Below is a small trained network, with its code and all its weights. Each question gives an input and a class and asks what happens when units are switched off, that is, made to give their printed mean instead of their output.

import numpy as np


def w(rows, s, z=0):
    codes = np.array(rows[::2]) - 128.0
    scale = np.full(codes.shape[1], s)
    scale[-1] = z or s
    return codes * scale


def norm(h):
    return h / np.sqrt((h * h).mean(-1, keepdims=True) + 1e-5)


def f(y):
    return np.maximum(y, 0)


def log_softmax(a):
    a = a - a.max(-1, keepdims=True)
    return a - np.log(np.exp(a).sum(-1, keepdims=True))


def net(x, mask):
    res = np.array(x, float).reshape(1, 5) / 4 @ E
    u = 0
    for l in range(4):
        y = f(norm(res) @ A[l][:, :-1].T + A[l][:, -1])
        res = res + np.where(mask[u : u + 7], y, B[l][:, -1]) @ B[l][:, :-1]
        u += 7
    return log_softmax(norm(res)[-1] @ U[:, :-1].T + U[:, -1])


A, B = {}, {}
E = w([
[165,192,178,199,50,185,70,120,157,123],'x0',
[134,64,171,246,144,127,91,177,44,130],'x1',
[116,116,138,121,129,138,131,128,137,133],'x2',
[131,126,120,133,119,138,152,171,149,148],'x3',
[17,176,143,140,162,96,44,184,152,110],'x4',
],0.011)
A[0] = w([
[181,149,101,155,147,179,226,19,124,148,102],'L0N1',
[240,98,153,80,67,139,180,45,238,1,91],'L0N2',
[72,26,113,201,196,58,176,111,45,162,63],'L0N3',
[163,87,141,117,64,164,63,139,172,23,175],'L0N4',
[232,54,146,133,65,111,126,70,122,115,8],'L0N5',
[223,100,182,115,125,178,205,114,48,155,197],'L0N6',
[111,168,140,53,151,116,131,159,218,80,185],'L0N7',
],0.0059,0.0016)
B[0] = w([
[138,105,191,91,152,153,164,177,135,180,232],'L0N1',
[195,166,70,97,86,133,128,194,103,189,254],'L0N2',
[133,137,145,147,159,119,220,102,172,84,236],'L0N3',
[153,139,96,109,82,163,119,191,131,172,176],'L0N4',
[102,106,102,202,178,149,91,120,151,170,200],'L0N5',
[110,101,61,167,83,175,104,25,254,18,244],'L0N6',
[120,124,95,157,136,164,100,80,127,68,221],'L0N7',
],0.0089,0.0064)
A[1] = w([
[172,74,110,92,173,117,146,99,139,135,118],'L1N1',
[86,111,157,141,170,12,174,156,124,165,1],'L1N2',
[185,103,85,114,93,164,176,114,97,107,130],'L1N3',
[148,99,186,199,119,143,109,134,114,127,67],'L1N4',
[69,133,92,81,178,63,143,158,90,80,118],'L1N5',
[131,92,74,141,163,93,113,190,165,144,217],'L1N6',
[127,139,254,126,167,90,136,208,73,129,97],'L1N7',
],0.0092,0.0027)
B[1] = w([
[80,130,135,66,91,72,117,220,107,74,229],'L1N1',
[144,170,176,200,123,122,130,1,137,198,172],'L1N2',
[138,80,203,93,186,76,150,168,116,187,253],'L1N3',
[134,52,44,128,48,131,106,156,136,102,184],'L1N4',
[135,106,96,123,93,233,207,94,83,147,214],'L1N5',
[111,107,162,90,157,178,120,48,84,62,199],'L1N6',
[149,124,234,77,87,136,110,116,57,194,167],'L1N7',
],0.0096,0.0069)
A[2] = w([
[108,216,198,152,24,121,96,192,132,165,1],'L2N1',
[66,221,26,64,15,114,143,128,201,154,169],'L2N2',
[167,233,202,80,155,166,58,102,225,184,71],'L2N3',
[66,150,5,2,236,121,210,71,126,118,90],'L2N4',
[71,111,84,182,109,184,116,137,72,198,163],'L2N5',
[122,105,192,118,237,107,120,114,115,39,201],'L2N6',
[115,198,127,82,91,61,65,169,187,55,47],'L2N7',
],0.0065,0.0026)
B[2] = w([
[99,150,89,92,133,89,127,167,97,105,164],'L2N1',
[127,126,179,144,213,151,181,61,139,47,209],'L2N2',
[207,191,120,139,255,132,134,94,101,154,173],'L2N3',
[102,83,54,163,12,150,38,196,107,135,254],'L2N4',
[165,127,161,139,103,137,158,53,172,159,166],'L2N5',
[221,147,107,116,132,95,219,125,129,160,176],'L2N6',
[28,155,166,170,157,111,168,202,143,78,151],'L2N7',
],0.0091,0.0093)
A[3] = w([
[114,28,62,72,204,1,215,165,121,82,69],'L3N1',
[162,135,180,175,98,128,55,149,115,144,165],'L3N2',
[80,104,196,193,82,123,124,178,40,111,58],'L3N3',
[75,125,57,32,114,149,105,166,138,141,72],'L3N4',
[133,166,148,25,100,154,167,202,136,224,150],'L3N5',
[90,76,186,165,208,100,207,122,98,160,58],'L3N6',
[179,47,149,67,27,118,106,193,140,164,3],'L3N7',
],0.008,0.0022)
B[3] = w([
[134,145,180,89,213,40,29,189,209,93,255],'L3N1',
[57,86,94,107,159,97,187,165,106,185,169],'L3N2',
[137,180,134,46,132,62,99,146,155,156,172],'L3N3',
[89,77,185,110,6,137,80,100,76,148,205],'L3N4',
[158,205,90,99,115,66,112,113,41,197,210],'L3N5',
[197,147,185,121,176,110,229,67,137,86,173],'L3N6',
[33,188,153,191,163,97,89,160,92,130,244],'L3N7',
],0.011,0.0081)
U = w([
[85,128,132,63,103,57,69,204,82,167,251],'0',
[172,67,157,125,205,62,152,154,192,64,62],'1',
[221,179,90,92,143,162,143,137,114,193,187],'2',
[133,55,98,254,88,160,113,153,157,155,24],'3',
[78,96,66,90,61,206,111,88,90,69,93],'4',
[116,118,198,140,132,117,213,47,81,141,123],'5',
[100,206,130,165,200,171,137,119,138,31,67],'6',
],0.018,0.0024)

Each question gives the input, the list of numbers given to net, and the class t.
The units are the neurons (one row each of A and B). Each row of codes is followed by its name. A weight is (code - 128) times the scale printed after its matrix; where a second scale follows, it is the last column's (A, B and U).
mask holds one flag per neuron, layer by layer. A switched-off neuron (its flag False) gives its mean, the last column of its row in B, instead of its output. The means were averaged over made-up inputs and are rounded, as every weight is.
A unit's drop is (log p(t) with every unit on - log p(t) with that unit switched off) / (log p(t) with every unit on - log p(t) with every unit switched off).
The circuit of an input: a set's keep is (log p(t) with only the set's units on - log p(t) with every unit switched off) / (log p(t) with every unit on - log p(t) with every unit switched off). Starting from the 12 units with the biggest drops (on a tie, the unit counted first), units are removed one at a time, each time the one whose removal leaves the highest keep (on an exact tie, the one counted first), for as long as the keep stays at least 0.8.
units of the circuit, in order: the units of the circuit, biggest drop first
unit that matters most: the unit with the biggest drop
k most important neurons: the k neurons with the biggest drops, biggest first
k most important neurons of layer l: the k neurons of layer l with the biggest drops, biggest first
drop when u is switched off: that unit's drop, to one decimal
input [8,-8,4,4,2], class 6: units of the circuit, in order => L2N2
input [0,-6,3,4,3], class 4: 2 most important neurons => L2N4; L0N6
input [5,-6,-8,-4,0], class 2: 2 most important neurons => L0N2; L0N6
input [-5,-2,5,-5,2], class 4: units of the circuit, in order => L1N5; L1N3
input [-7,0,-4,-5,5], class 4: 2 most important neurons => L1N5; L2N4
input [2,-6,-7,7,0], class 2: 2 most important neurons of layer 0 => L0N2; L0N6
input [0,4,5,8,0], class 1: 2 most important neurons => L2N4; L0N3
input [-6,3,1,3,0], class 1: 2 most important neurons => L0N3; L3N1
input [7,6,-4,3,1], class 0: 3 most important neurons => L0N6; L3N3; L0N7
input [3,3,-7,6,0], class 3: 2 most important neurons => L1N1; L1N4
input [5,-1,-6,-3,1], class 6: 2 most important neurons of layer 2 => L2N2; L2N7
input [0,1,-7,-6,-4], class 1: 4 most important neurons => L2N4; L0N6; L1N3; L0N5
input [-7,-1,-7,-6,2], class 4: 2 most important neurons => L1N5; L2N4
input [3,-6,-5,4,2], class 6: unit that matters most => L2N2
input [3,1,1,6,-4], class 3: 2 most important neurons => L0N6; L0N5
input [1,-5,-5,5,4], class 6: drop when L2N2 is switched off => 0.9
input [-8,7,-7,3,3], class 5: drop when L1N2 is switched off => 0.2
input [-8,-2,4,-6,-8], class 0: drop when L2N4 is switched off => 0.2
